Every row comes from one small tree of marks. The marks that hang from a mark follow it in brackets, in the order of their numbers. Every link used is in the known rows. Which tree was each row made from?
Each row is shifted at random along 3 fixed directions that mean nothing.
Known rows
z320(z316(z396) z804(z278(z114))): [-105 -128   42 -144  -90 -113  -52  206  238  153   52  187   35   62
   80  -31  -45  129  134   19  -43  -33  -93   36  -57   78  -30 -157
  164 -107  109 -133    6  135 -265  -73   23   17   13  106   -3  -68
   73  123    8   38   12  -56  206  -75  147  -14    2  -73 -128]
z924(z366 z427(z274(z906)) z519 z804(z278(z322))): [ -31  109   -1  209   39    3  -20  127  -51   35   14  354  194   95
 -204 -139 -242  227  389  118   -3 -150  203  -90  -70  259   -3 -151
  151 -155   36 -253  269  278 -294 -151 -228 -320   66  139  -33   -4
  361   81 -225  -85 -111  -38   28 -115   98 -121  267 -180  176]
z519(z261(z274(z322 z906(z278))) z366 z396(z427)): [-161  235 -115  130  140 -116  -83  -18 -231  -77   55  152   86  175
   16 -154  -46   94  234  -10   11 -243 -117   59   54  266  -99  -10
  -25   -5 -285  -34  254  200  157 -135 -251 -117  -83  -87 -130   98
  255  144 -226 -272 -181  308 -290  -24 -117 -165   91   33  323]
z804(z278(z114(z783 z906(z261))) z322): [ -75 -103   95 -176   83    8 -183  -48  -20   87 -102   78 -222   25
 -158  131  137   27 -127  116   83  177  -51   50   17  -23  133  -47
 -134 -136   32   20  -25 -189 -207  -51  155  193   92  204   64 -134
 -167 -132   54  106   56  -81  478  -93  239   83  -53   -2  -46]
z396(z427(z519(z261))): [-144 -231   67 -243  -93 -173  -75   51  119  -19  240  178   22   26
  259  121   16  115   33  -11  145   85 -240   80   50   49 -160   17
   80 -286   29 -173 -170  297  -46 -183  141  104  -21  202  -16  145
 -103  283  124  -68  119 -330  140  -40  -27   58 -153 -153 -214]
z519(z261(z274(z322 z906(z282))) z366 z396(z427)): [-158   69   53   55  -24  -25 -205   51   -4  132  -59  122  -34  184
 -137    1  -82  -37   52  120  -69  -13  -32   18  -41  128   51 -125
   65 -116  -68  -50  255   15 -374    5  -12  -47 -113  -22  -68 -135
   39  -17 -130   43 -146  142  182  -43  156 -169   42  -36  137]
z282(z261(z274(z366))): [-123  -95  -48 -134   96  -84  -89 -142  -18 -124   89   45  -63   32
  110  144   63   87   63  -34  145   18 -195   91  163   23  -34   95
  -85  -80    1   21  -15    5  158 -164  109  174   31   32  133  -22
 -187  122   78 -104   -1  -93   73  -23 -173   72 -146    1   15]
z396(z427(z519(z261(z274(z322 z366 z906))))): [ -35  204    6  189  -34   67 -119   46 -179  151  -94   60   27  220
 -328  -58  -79  -63  221   30  -61 -131  213  -25  -28  112   53 -154
   39  -71 -163  -81  275  -18 -399   15 -140 -175 -102  -79   15 -118
  125 -158 -263   45 -120  266  -10  -18  168 -114   78  -37  276]
z396(z427(z274 z519(z366))): [  34 -109    3  -79  237  131 -235 -432 -369 -185 -178  -19 -323   75
 -193  310  217 -108 -236  145  118  307 -247  184  363 -130   86  218
 -429   26 -138  134    4 -367  114  -52  211  413  120   48  405 -253
 -315 -217  190   76  -45   52  333    1   44  151 -120   64  183]
z278(z114(z783 z906(z282(z261))) z322): [ -98 -100   66 -146  120   52 -159  -30   43   -6 -103  126 -128   94
  -85  158   -1  120  -21  132   82  141  -78   59  -68   10   15  -70
  -68 -135   77   -8   68 -105 -200  -55  153  165   66  174   95 -207
 -192  -33   26   56  -13 -100  393 -124   83   32  -88  -32   -8]
z519(z261 z396(z427(z274(z322)))): [-143  -95   28 -103   41  -39  -93 -127 -105  -67   71  132  -45   91
   98  100    8   94   23   28   70   78 -226   35  101   89  -84   72
  -86 -143  -57  -20   90  135   70 -113   13  131  -22  111   33   -6
  -64  219   40  -41  -57  -25   84  -15  -44  -60  -96  -57   51]
z519(z261(z274) z366 z396): [-127   98   21   78   12   27 -192   83   -4   81 -101  -47  -96   82
 -263    8  -80 -173  -55   27  -80    1  -36  -95  -90   58   73 -146
   15   39  -41  -21  279 -120 -287   23 -141  -46  -51   -7   96 -297
  142 -175  -50  176 -109  183  170  -17  212 -126   58   34  141]
z114(z278 z783(z320) z906): [-157  -20    8 -235 -244 -200   38  199  228   77  102  221   27  -63
  -70  -54  -21  115   37   12   69  -64   37  -75 -183  165  -19 -102
  131 -190   85  -68    2  168 -225 -102   21 -107  -31   84 -117  -60
   70   95  -87  118  114 -203  114  -28   22  -76  -19  -21 -212]
z114(z322 z783(z320) z906(z261 z804)): [ -34  114    3  -83  -64  -37  -61  165   19   85  -93  222  -36  -40
 -342 -120 -134   68   35   56   -5  -49  137  -64 -210  116  -42 -199
   69  -58   -5   46  108   44 -343  -53  -39 -125   84   17 -175 -104
  142 -106 -195  158   26   48  116  -62  156  -95   31   73   -8]
z278(z114(z322 z783 z906(z804 z924(z366 z427)))): [  29  196   -3   82   83   89 -159  211   16  170 -281  249  -44   42
 -595 -128 -250    2  125  207 -107  -17  291  -21 -196  136   66 -243
  131  -57   46  -72  323 -143 -642  -32  -62 -303  103  -65 -112 -322
  201 -261 -290  218  -98  154  252  -74  260 -115  191   58  126]
z924(z366 z427(z519(z396)) z804(z322)): [ -90  222  -22  275  -20  -20   39  307  -19   31   48  345  321   99
 -196 -318 -310  189  356   25 -118 -256  230 -101 -212  332  -95 -170
  300  -51   27 -275  311  347 -242  -92 -386 -486    1   12  -85   33
  554  181 -291  -56 -105   57 -205 -117   94 -200  337  -55  184]
z804(z278(z114(z906)) z322): [-193  -43  -12  -84  -43 -152    8  180  125   33  181  236  138  114
  124  -77   36  216  178   16   48 -109  -55   24 -104  195  -19  -72
   98 -159   18 -157  -11  235    3  -81 -106 -106  -53  155 -115  116
  158  261  -91 -140   30 -146   49  -57   19   -3   91  -41  -84]
z114(z278 z322 z783 z906(z261(z274) z804)): [  -6   92 -179 -223  264 -134  -81 -373 -379 -383  -95  220 -222 -154
 -103  111  146  239  -36  116  271   27 -307  182  292   94  -18  202
 -387   48 -192  264  -59 -139  574 -241   30  267  244   83   -5   27
  -88   -5   71 -211   13  115   11  -60 -228   14 -145  200  239]
z783(z114(z278 z906(z282)) z320(z396 z924) z322): [-122  -71   51 -157 -206  -54  -92   23  144   65  -98  177   -5   98
 -105  -70   14   51  -44   50    2  -19   60   38  -99  112   21    5
   65  -96   50   65    4  -95 -274    2  146   97   84  -54  -79  -60
 -139   87 -128   58  -20 -111  173  -22   16  -40   19  112 -146]
z783(z320(z316 z519 z924(z366 z427 z804))): [ -65  -95    4  -95  -55 -209   42  236  135   76  102  378  228  -10
  102 -264 -192  210  306  -31   39 -257   57   10   11  280 -209  -29
  313 -124   54 -277   15  377 -147 -295  -96 -231  133   25 -171  137
  206  344 -219 -136  -31 -141 -143  -83 -150  -50   84 -100  -94]
z427(z519(z261(z274(z906)) z396)): [-114    5   20   26 -114  -20 -168   58    6   84  -45   -5  -47  116
 -199   29  -40  -69   37   79  -27   35  -17  -71  -60   18  114 -176
    2  -94  -18  -57  153  -54 -372   32  -54  -17  -49  104   23 -184
   64 -128  -16  146  -29   74  234  -37  221  -97   12  -69   83]
z783(z320(z316 z804(z278(z322)))): [-122 -132   89  -77 -110  -68  -76  206  172  174   25  176   43   83
    6  -60  -57   53   68  -24  -17  -72    9  -36 -145  112  -54 -143
  130  -93   50  -86   31  148 -339   -1   32   31   11   51   33  -76
   34   78  -38   73   25 -101  166  -45  201  -21   74  -45 -122]
z804(z278(z114(z783)) z322): [-168  110   32   10  -56  -66   34  288   87   93  135  198  169   95
  -50 -180  -85  149  187  -40  -12 -184  114  -71 -278  249  -53 -173
  160  -96  -29 -161   97  243  -90  -40 -220 -214  -71   65  -84    6
  293  202 -166  -41   38  -12  -36  -45  121  -80  127   -1  -11]
z804(z278(z114(z783) z322)): [-192 -287  121 -233  -90  -77 -103  113  304   80   98  128  -51   69
  124  147   11  125   -1   68  103  116 -170   11 -158   32   33 -114
   45 -275  158 -132  -48  139 -238  -72  201  175  -42  204   62  -83
 -164  223  102   46  104 -319  396  -26  154   52  -61 -113 -257]
z316(z114(z783) z322): [ -35 -120  160 -133 -103  153  -60  155  213  209 -110   94 -136    3
 -270  175  -69  -35  -71  135  -57  206   99  -77 -195  -10   84 -225
   31 -152  202 -107  150 -119 -551   38  112   90  -60  119  149 -292
  -44 -121   -2  360   95  -76  518   -7  360  -17    3  -72 -153]
z906(z261(z274) z924): [  -7   67  -70   10   85    0 -209  -18 -141  -22  -52    7  -82   24
 -229   46  -47  -51   17   52   23   52   -4  -10  -37   21  -24  -30
  -84   15 -112   88   40 -122 -112   38   -9   58   83  -64   -9 -139
   28 -150  -30   78   14   86   94    3   71    6  -44   60   94]
z519(z261 z396(z427(z274))): [-136 -212    5 -236  110 -117 -130 -244 -105 -186  110   98 -140   20
  218  208  105  108  -94   48  154  184 -412  103  249   16  -88  169
 -192 -133  -45   10  -67   84  261 -197  132  297   51  194   86   15
 -191  249  200  -87  -11 -147  176  -30 -149   32 -212  -52  -32]
z427(z274(z366) z519(z396)): [-174 -177   44 -120 -226 -115  -92   84  249   85  127  156   47   72
   14   34  -46   53   86   54   34   85 -137   10  -57   14   46  -92
   98 -244  143  -97   11  169 -334  -23  107   10  -68   79  -13  -74
  -40  188   45   98   25 -194  208   28   84  -28   20 -109 -166]
z282(z261(z274(z322 z906(z278(z114) z924)))): [ -94 -109  -39 -111  118   14 -257 -166  -50   14  -57   25 -132  160
  -33  157   78   23   73  105   94  113 -101  146   97  -45   66   -3
 -147 -162  -93   75   38 -165 -189  -18  243  248   51   -8   30  -79
 -307  -74   28  -65  -33   10  308  -20   60   94  -99  -39   80]
z278(z114(z906(z282 z924(z427))) z322): [  36   21  -69   60  281  127 -267 -154 -227 -126 -249   76 -128  179
 -231  111   35   65    7  235   -7  128  -50  148   50   15   28   61
 -187   50  -92   70  150 -266  -49   21   58  153  139    4  117 -202
  -69 -151  -82  -24 -127   89  248  -97   32   63   25   81  210]
z278(z114(z322 z783(z320(z804 z924)) z906)): [ -43 -141   65 -259  -59   -3 -103   14   78   78 -217  149 -192   19
 -263   31   15   29 -101  127   42   88  -13   17  -76   21   63 -104
  -63  -62   58   -2   70 -226 -328  -89  154  148   78   91   11 -292
 -205  -69  -63  223    2   -6  387  -46  119  -19  -75   68  -69]
z261(z274(z322 z366 z906)): [-187  -57  -30  -19 -195 -147    8  162  183   71  172  169  161  135
   83  -62  -72  145  310    6   21 -168   -8   -8 -127  170   11 -111
  177 -203   59 -129  108  270 -181  -72  -46 -140 -162  -17 -160   68
   63  256 -189  -76  -32  -38  -64   41  -69  -96   36  -69  -48]
z906(z261 z278(z114 z322) z804 z924): [ -75  -40   23  -19  -42  -42 -260  334  245  221   40  202   84  106
 -136  -80 -260   21  210   73  -56    2   37   21 -335   40 -135 -296
  245 -222   -7  -78   36  224 -638   77   73  -94   55  -37 -266    6
  126    2 -120   43   31  -77  177  -44  308   -2  111  -98 -120]
z278(z114(z783 z906) z322): [-144 -117  -39 -141   67  -94    2   26   46 -161   67  172   23   81
  122   28   15  254  130   64  119  -42 -196   33  -92  139  -56  -24
  -50  -96   26  -94   26  173  188 -167  -51   59   -4  184  -28   -6
   31  276  -66 -138   -9  -81   41  -52 -141    1  -54    4  -30]
z906(z261 z278(z322) z282 z924(z519(z366) z804)): [   5  112   -5  103  121   -6 -253  137  -38   35  -42  269   46   47
 -181 -100 -197   67  148  111   -7  -28   28  103 -164  108 -130 -137
  118  -79  -90  -34   90  122 -314  -26   -7  -68  147  -49 -129   14
  187 -105 -144  -82  -59   14   97 -102  192  -16  172  -29  113]
z316(z114(z278 z783) z322 z366 z396): [  18   96  -32  -71   30   52   75   10   90    3 -101  236  -63   36
 -194   76   -6  213   89  112  -20   31  -39   43  -13  104   15 -143
  -70   -7   59  -66  219  -42  -46 -101  -36   93  -43   31  126 -141
  141   64 -101   62   11   97  209  -32   76  -42   69    6   94]
z320(z396(z427(z274(z322 z906))) z924(z366 z804)): [  -6 -121  -18  -71  115  -18  -70 -237 -236  -80  -91  269  -74  106
  -61   67  -22  180  129  140   68   49 -128  130  240  118  -28  122
 -139 -111  -22  -45   95  -60  -25 -203   95  113   92   20    8  -73
 -177  130  -65  -51 -142   77  104  -30 -151  -57  -26  -54  169]
z282(z261(z274(z322 z366 z906(z804(z278))))): [-239 -259  -18 -297  -77 -265  -75  -99  179  -58  267  272   25   75
  403  109   88  272  212   17  218  -27 -335  245  194   52  -24   49
   24 -332   46  -27 -164  290   75 -251  292  212  -17  108 -140  278
 -302  396  115 -311   42 -272  157  -35 -162   86 -120 -100 -130]
z396(z427(z274(z366 z906(z261)) z519)): [ -72   -1  -25  -38  -68 -125  -71   40  -35   51  168  244  107  120
    7  -56  -55  133  267   16   72  -49  -22   57   40  101 -113  -60
   69 -231  -80 -127  -36  283 -180 -120   -5 -100  -26   54 -176  138
   66  182 -122 -109   -9  -48  -58  -21  -61   -8  -26 -129   10]
z427(z274 z519(z366 z396)): [-136 -153   80  -78 -129   18 -191    7  131   96  -38   66 -109   77
 -171  117   -8 -111 -106  117   -7  210 -139   -2  -25  -60  124  -90
  -33 -154  105  -34   97  -85 -423   55  123  111  -30   84  141 -272
  -89  -71  114  243   -3  -89  395   20  254  -14   47  -60  -71]
z320(z316(z322) z519(z366 z396(z427)) z924): [ -11  307   28  229  145  118  -18  280 -189  273 -238  179   43  156
 -412 -261 -197 -115  142    4 -204 -240  239  -24  -39  241  -97 -158
   95  128 -132 -128  410  -84 -430   45 -329 -253  -12 -181   38 -282
  370 -198 -358  165 -114  459 -147  -46  195 -170  283   83  288]
z924(z366 z427(z274 z519(z261))): [   0  -70   29  -10   84   54 -187 -151 -139  -55  -44  101  -72   38
 -160  116  -14   -6   25   89   92  163  -69    8  127    5    1   42
  -69 -117   -9  -83   72  -34 -129 -130   27   62  114  146  160 -119
  -38  -38   61   49  -62  -84  239  -45   70   24  -16 -113   99]
z114(z278 z322 z783(z320)): [ -59 -119   -8 -262   51  -23  -63 -256 -102 -169  -92   62 -245  -58
  -76  180  209   78 -223   46  165  142 -179   93  118   14   38  151
 -275  -37  -21  155  -22 -202  216 -130  216  344  102   56  232 -152
 -297   -1   96   59   68 -124  246   -2  -55   66 -172  116  -17]
z783(z114 z320(z924)): [  11   47  -12   42   24  172 -110  -65 -203  -21 -199 -107 -106  147
 -286  -37   48 -147  -70  -32  -66  -14  133    3  -64   25  -18   16
 -105  149 -154   72  122 -281  -76   25  -47   98   64 -128  165 -237
  -39 -180 -177  122  -85  167   31   12   44   44  -30  166  130]
z282(z261(z274(z322 z366 z906))): [-105  -96   18  -53   28   43 -137 -137  -35   47  -60    3 -130  142
  -69  169   71   -3   74   40   56   57  -37   80  121  -31  106    2
  -87 -136   32   31  135 -155 -210  -57  171  164  -33    8  139 -139
 -292  -85  -18   40  -56   26  249  -19   25   35  -90  -35   89]
z906(z278 z804 z924): [-119 -247   -6 -290  -95 -213 -178  108  229    6  177  215  -32  -55
  157  102  -34   83   19   85  105  133 -272  192  -37  -14 -112   -8
   89 -261   65   13 -212  176 -211  -78  304  168   78   17 -165  100
 -164  124  144  -14  149 -306  236    9   52   94  -54  -48 -291]
z783(z114(z278 z906) z320(z396 z519 z804 z924)): [ -67   79   50 -118 -260 -145   -9  295  192  244  -89  234   73   21
 -241 -264 -151   30  154  -20  -81 -228  199  -78 -132  183  -46 -176
  249  -74   38 -113   98   32 -533  -76  -81 -195   92  -46 -165  -97
  132  -18 -244  172   21   70    5  -87   93 -157   89   23 -108]
z783(z114(z906(z261 z804(z278) z924(z366))) z322): [   7  210 -123  111  222   18 -129 -129 -331 -206  -75  185   15  111
 -133 -172   22  120  151    1   40 -149   14  198   50  144  -93   71
 -105  119 -248  112    9  -10  244 -140 -116  -12  205 -104 -141  153
  153  -21 -230 -335 -151  211 -175  -60 -100   60  103  238  267]
z427(z274(z322 z366 z906(z278 z282(z261) z804))): [ -88  -42   45  -93  -62  -16 -209   -1   68  158   13  248  -25   98
 -102   63  -74   54  169  113   32   82  -17  177   -5   -7   -8  -92
   82 -270   15   66   49   40 -497   -1  246   68   39  -42 -124  -16
 -199  -83  -25   17  -49  -34  278  -45  158   -7   30 -101   10]

Which tree is each row?
[ -94 -165  -37 -165    7  -94   99   53  212 -112  218  285  114   68
  297   71   28  323  205   26   92  -30 -256  116   11  141 -160  -47
   35 -120   73 -201  -28  328  235 -221   -6  113  -96  122  -22  201
   89  472  -43 -230   28 -164   33    6 -168   53   -7  -80 -109] => z316(z114 z322 z366)
[-133  -65  148  -61 -220  -80   10  496  373  378   69  307  196   45
  -70 -195 -259   97  216   -5 -160 -130  169 -142 -276  208  -73 -328
  396 -168  219 -251  127  255 -644   16 -136 -272  -42   65 -161  -48
  279  167 -138  210   37   -7  157  -56  309 -167  161 -116 -208] => z320(z316(z114) z396 z804(z322))
[ -19   69  -44   56  144   -3 -194   45 -112   48  -34  120   -9  149
 -120  -96   -6   51  211   38  -33  -84    0  168  -18   42  -41 -110
   21  -42 -155   15   62   39 -174  -61  -14   -9   84  -46 -138  101
   69  -77 -195 -153 -108  190   17  -86  111   50   69   19  165] => z274(z366 z906(z261 z278(z114) z804(z322)))
[ -63  -37  -91  -89  193 -146  -81 -196 -267 -197  146  298   22   98
  161  -18   52  255  209   46  136  -40 -253  231  254  111 -148  133
 -134 -100 -184   33  -90  237  332 -231   27  114  101   63 -182  292
  -29  306  -55 -337  -67   38 -126  -60 -239   59  -65   17  141] => z396(z427(z274(z366 z906(z261 z804(z322)))))
[-126  252 -137  116  185 -182  -15  -21 -220 -277  129  264  178    7
  113 -227 -102  246  277  -25   86 -316 -149   33  135  332 -140   34
   40   72 -212 -140  183  361  483 -349 -399 -204   89   92  -49  206
  489  299 -126 -419 -157  129 -312 -139 -201 -122  124   23  322] => z924(z427 z519(z261(z274) z366 z396) z804(z278))
[ -26   12    6   77   -8   81 -162   55  -48  143 -129   67  -49  186
 -226    5  -25  -52  128  106  -92    8  127  104  -23   29   47  -40
   57 -113   13  -37  224 -124 -423    3   79  -45  -35 -115    1 -144
  -84 -152 -202  113  -83   91  158   -9  112    3   71    2   98] => z274(z322 z366 z906(z924(z427)))
[-144 -203    6 -148   51 -103  -87  -81   58 -160   70   67  -90    8
  198  101  100   86  -57   34   88   71 -330  131  140   24  -10   88
  -71  -74   73  -49  -13   78  181 -200  100  201   34  126  145   -2
  -92  165   87  -81   -5 -147  142  -42  -93   62  -74   -4  -78] => z924(z519(z366 z396))
[ -54  145  -31  -54   41  -48  -49  -22 -150   36  -62  168   21  121
 -222 -157  -52  102   88    6   16 -119   82  -48  -23  209  -70  -45
  -82   17 -201   -5   92    2  -46  -80 -101  -28   55  -83  -25 -142
  114  149 -165    3  -58  160  -49  -18  -45  -90   -2   49  120] => z804(z278(z114(z783(z320(z396(z427(z274)) z924)))))
[  40  128  -91  117  209   -9 -344  -36 -140  -34 -124  196  -28   48
 -306  -13 -182   53  137  169   30   42  -21  107  -84   67  -49  -81
  -35  -11 -159  142   58  -45 -258   62   80   45  194 -172 -131  -59
   71 -156  -92  -78  -82  111  103  -39  133  -32  125   43  191] => z906(z261(z274) z278(z322) z282 z804 z924(z366))
[ -55   86   32   64 -127   -1  -60  157   30  167   47  176   94  106
 -261  -42 -147  -17  182   25  -36  -28  163  -54  -95  103  -29 -133
  126 -161  -10 -126  127  129 -455   30  -64 -202  -67  -45   15 -131
  151  -13 -139  147    2   -6   29   16  143  -69   93  -83    7] => z396(z427(z274(z366) z519))
[ -49  116  -80    3  117  -80 -163  -10  -62  -82   25  263   78   33
  -74  -38 -164  146  207   83   51  -68   12  119   55  142 -111   19
  101  -70  -52  -20   90   81  -70 -149   18  -85  117  -74  -72    5
   55   85  -62 -143  -76  -34   31 -104 -106  -21   15   12  137] => z906(z282(z261(z274(z366))) z924(z427 z804))
[  -4  110  -15   34  123    6    5  130 -127   28  -92  264   50   77
  -60 -193 -123   98  184  -11  -50 -176  -72   73   32  176 -171 -113
   78   96  -78 -138  213   85    1 -180 -257  -45   69   49  -40  -49
  276   62 -183  -62 -114  288  -86  -95   19  -85  136   27  231] => z320(z316(z322 z396) z804 z924(z519(z261 z366)))
[ -23  234   16  154   58   83 -367   56 -115  172 -284   -2 -191   93
 -534   -3 -114 -252  -62  183 -153   59   62   35  -84   -8  149 -229
  -14   61 -144  134  306 -315 -630  140  -21  -22   50 -125    0 -353
  115 -539  -92  225 -169  363  331  -71  430 -147  152   61  276] => z519(z261(z274(z906(z278 z282 z804))) z366 z396)
[ -93 -153  -41 -113  -18  -58  -35  -69    8 -132   61   82   41  110
  123  -73   51   95   71  -64   76  -67  -94   80   -6  119 -116   90
   13  -20  -59  -70  -64   85  183 -196   44   88   48  -39  -15   55
  -83  290 -138 -165  -74 -114  -81   25 -241   67  -79   64  -57] => z783(z114 z320(z924(z366)))
[-218   80   71   30 -182 -115  -75  352  199  278  138  229  138  154
 -110 -158 -236  -31  185   15 -114 -104   54 -132 -216  200  -75 -278
  291 -231   15 -250  256  314 -580  -34 -189 -338 -177   72 -248  -92
  298  117 -182  125  -81   33   55  -27  180 -215  123 -154  -30] => z519(z261 z366 z396(z427(z274(z906))))
[ -92   28    8  -58  -26 -104 -288   77   55   86   -9  146  -76   35
 -154   33  -78  -70   36  140   12   41 -116  105  -56   31   23 -152
   74 -118  -87   36   48   -3 -391  -14   91   33   36  -11 -149  -65
   17 -173   -1   16  -60   54  265  -46  218  -62   44  -30   42] => z519(z261(z274(z906(z278 z282 z804))) z366)
[ -16 -274   -2 -228   86  -48 -294 -308  -83  -61  -70  124 -291   37
  -78  275  178   11 -129  226  132  330 -290  266  274 -147  147  103
 -268 -163    6  122 -149 -260 -160  -84  425  391  157   77   61 -129
 -424 -139  219   26   -5 -148  554    1   96  162  -88  -20  -25] => z427(z274(z906(z804(z278) z924(z366))))
[ -69  119   23  -22  -21  -20  -61   97  -34  -10  -57  185   -9  -21
 -213  -23  -50   75   19   91   37  -15   73   21 -180  148   -6  -34
   13  -53    4   77   77  -21 -164   15  -18  -17   60   -9  -34  -97
   85 -120 -110   66   28   19   88  -37   94  -75   93  100   -4] => z114(z783(z322) z906(z278 z282))
[-175 -249   76 -208   75  -43 -191 -244  -39  -68   28  103 -192   95
  161  222  112   11 -139   79  109  218 -399  134  224  -17   -6  129
 -165 -182   -9    2   48   14   44 -156  207  322  -15  142  114  -58
 -288  193  162  -26  -77  -98  309   -2  -12   20 -141  -53   -9] => z519(z261 z366 z396(z427(z274(z322))))
[-125  -75  -47 -145   81 -172  -68  -65  -92 -216  198  289   62   24
  260   16   96  279   64   51  136  -15 -299  248   80  138 -126  133
  -59  -73  -87   55 -194  210  394 -124   64  179   93   70  -64  254
   -7  302   97 -294   52 -165    2  -69 -107   63    6   64  -12] => z906(z282 z804(z278 z322))
[ -96 -111   -1 -101   31  -96 -136   88   77   36   58  165  -28   20
   19   80  -35  112   87   61   93   66 -134   22  -82   52  -78  -47
   20 -203   48  -27  -17  125 -197  -42   79   76   55  121  -85   35
  -23   18  -13   -1   62 -159  149  -47   66   20   19  -91 -105] => z114(z906(z261 z278(z322)))
